Below are the code and all the weights of a small trained network. Each question names an input and a target symbol and asks about switching units off, where a switched-off unit gives its printed mean instead of its output.

import numpy as np


def w(rows, s, z=0):
    codes = np.array(rows[::2]) - 128.0
    scale = np.full(codes.shape[1], s)
    scale[-1] = z or s
    return codes * scale


def norm(h):
    return h / np.sqrt((h * h).mean(-1, keepdims=True) + 1e-5)


def f(y):
    return np.maximum(y, 0)


def softmax(a):
    e = np.exp(a - a.max(-1, keepdims=True))
    return e / e.sum(-1, keepdims=True)


def log_softmax(a):
    a = a - a.max(-1, keepdims=True)
    return a - np.log(np.exp(a).sum(-1, keepdims=True))


def net(x, mask):
    ids = ['γθμξσω'.index(c) for c in x.split()]
    T = len(ids)
    res = E[ids] + P[:T]
    r = norm(res)
    for j in range(2):
        rows = slice(2 * j, 2 * j + 2)
        q, k, v = (r @ M[0][rows].T for M in (Q, K, V))
        z = softmax(np.where(np.tri(T) > 0, q @ k.T / 2**0.5, -1e9)) @ v
        o = O[0][rows]
        res = res + np.where(mask[j], z, o[:, -1]) @ o[:, :-1]
    y = f(norm(res) @ A[0][:, :-1].T + A[0][:, -1])
    res = res + np.where(mask[2:14], y, B[0][:, -1]) @ B[0][:, :-1]
    return log_softmax(norm(res)[-1] @ U[:, :-1].T + U[:, -1])


Q, K, V, O, A, B = {}, {}, {}, {}, {}, {}
E = w([
[133,127,155,46,168],'γ',
[132,146,182,85,190],'θ',
[189,113,222,131,129],'μ',
[119,240,176,217,252],'ξ',
[196,33,77,176,184],'σ',
[166,145,122,138,133],'ω',
],0.02)
P = w([
[171,187,64,97,200],'0',
[189,155,125,88,201],'1',
[47,220,91,153,26],'2',
[212,131,125,95,157],'3',
[70,180,71,162,29],'4',
[250,124,117,95,116],'5',
[94,189,90,118,2],'6',
[220,85,139,104,121],'7',
[31,190,113,187,101],'8',
[224,89,140,88,100],'9',
[31,99,107,159,43],'10',
[204,82,148,89,86],'11',
],0.0073)
Q[0] = w([
[68,79,86,171,102],'head 0',
[103,164,178,191,106],'head 0',
[88,33,78,168,127],'head 1',
[2,128,113,168,14],'head 1',
],0.014)
K[0] = w([
[130,156,54,30,105],'head 0',
[203,152,112,89,149],'head 0',
[72,154,198,133,219],'head 1',
[139,255,89,208,192],'head 1',
],0.014)
V[0] = w([
[62,175,125,182,149],'head 0',
[132,114,180,170,139],'head 0',
[83,8,115,80,130],'head 1',
[172,137,64,189,134],'head 1',
],0.014)
O[0] = w([
[132,187,169,209,199,72],'head 0',
[254,130,237,191,115,189],'head 0',
[218,113,11,149,176,2],'head 1',
[109,99,51,203,36,141],'head 1',
],0.0084,0.0078)
A[0] = w([
[171,52,65,153,116,39],'neuron 0',
[49,108,165,155,49,133],'neuron 1',
[165,91,182,136,97,207],'neuron 2',
[82,201,131,170,73,186],'neuron 3',
[113,209,159,233,153,52],'neuron 4',
[171,157,57,66,146,38],'neuron 5',
[138,3,179,156,232,116],'neuron 6',
[66,140,127,130,78,82],'neuron 7',
[51,175,143,76,135,83],'neuron 8',
[67,152,132,156,88,58],'neuron 9',
[144,71,103,44,222,4],'neuron 10',
[116,81,88,175,196,89],'neuron 11',
],0.013,0.0015)
B[0] = w([
[41,46,71,163,85,159],'neuron 0',
[113,221,35,54,180,254],'neuron 1',
[127,56,101,60,181,245],'neuron 2',
[79,184,73,84,116,220],'neuron 3',
[51,7,94,64,213,192],'neuron 4',
[195,118,101,201,181,157],'neuron 5',
[71,105,69,88,62,225],'neuron 6',
[135,210,153,83,109,198],'neuron 7',
[126,119,190,129,65,186],'neuron 8',
[166,189,137,104,79,195],'neuron 9',
[179,208,118,250,115,196],'neuron 10',
[73,121,174,129,47,148],'neuron 11',
],0.014,0.0084)
U = w([
[210,143,151,153,189,147],'γ',
[122,137,254,145,105,121],'θ',
[192,47,240,33,62,2],'μ',
[56,94,198,122,230,171],'ξ',
[140,61,87,124,71,72],'σ',
[77,176,140,65,52,198],'ω',
],0.0084,0.00099)

Each question gives the input, a string of symbols that net reads in full, and the target symbol t.
The units are the heads (2 rows each of Q, K, V and O) and the neurons (one row each of A and B). Each row of codes is followed by its name. A weight is (code - 128) times the scale printed after its matrix; where a second scale follows, it is the last column's (O, A, B and U).
mask holds one flag per unit, heads first, then neurons. A switched-off unit (its flag False) gives its mean, the last column of its rows in O or B, instead of its output. The means were averaged over made-up inputs and are rounded, as every weight is.
A unit's drop is (log p(t) with every unit on - log p(t) with that unit switched off) / (log p(t) with every unit on - log p(t) with every unit switched off).
The circuit of an input: a set's keep is (log p(t) with only the set's units on - log p(t) with every unit switched off) / (log p(t) with every unit on - log p(t) with every unit switched off). Starting from the 12 units with the biggest drops (on a tie, the unit counted first), units are removed one at a time, each time the one whose removal leaves the highest keep (on an exact tie, the one counted first), for as long as the keep stays at least 0.8.
circuit, biggest first: the units of the circuit, biggest drop first
k most important neurons: the k neurons with the biggest drops, biggest first
heads that matter: for each layer, one digit per head in row order, 1 if its drop is at least 0.15 and else 0, layers parted by /
drop when u is switched off: that unit's drop, to one decimal
input μ θ ξ ω, target ξ: heads that matter -> 10
input θ ω ω ω μ θ σ ω ω μ ω θ, target μ: 2 most important neurons -> (neuron 1; neuron 3)
input μ μ ξ θ μ σ μ μ γ θ μ θ, target μ: circuit, biggest first -> (neuron 1; head 0)
input μ γ ω μ μ θ μ γ γ, target μ: circuit, biggest first -> (head 0; neuron 1; head 1; neuron 3)
input ω ω ω θ, target θ: heads that matter -> 10
input ω ω θ μ γ, target μ: heads that matter -> 11
input σ ω θ ξ θ μ θ σ ω ω, target σ: heads that matter -> 01
input σ σ ω μ ω ω, target μ: circuit, biggest first -> (neuron 1)
input γ ω σ μ μ μ μ θ θ μ γ θ, target γ: circuit, biggest first -> (head 1; neuron 10)
input ω σ θ μ θ ω ξ ξ θ ξ ξ ω, target ξ: circuit, biggest first -> (head 0; neuron 4)
input ω ξ ω ω γ ξ, target ξ: 2 most important neurons -> (neuron 4; neuron 1)
input θ ω θ γ θ, target θ: 2 most important neurons -> (neuron 1; neuron 8)
input ω ω θ θ γ ω μ γ γ γ, target γ: drop when neuron 10 is switched off -> 0.3
input μ γ ω θ θ μ σ θ, target σ: drop when head 1 is switched off -> 1.0
input ω μ γ ω, target γ: drop when neuron 5 is switched off -> 0.1
input μ ω ω γ ξ θ θ σ ω ω, target σ: circuit, biggest first -> (head 1)
input γ ω ξ μ γ σ ξ θ, target ξ: circuit, biggest first -> (head 0; neuron 4)
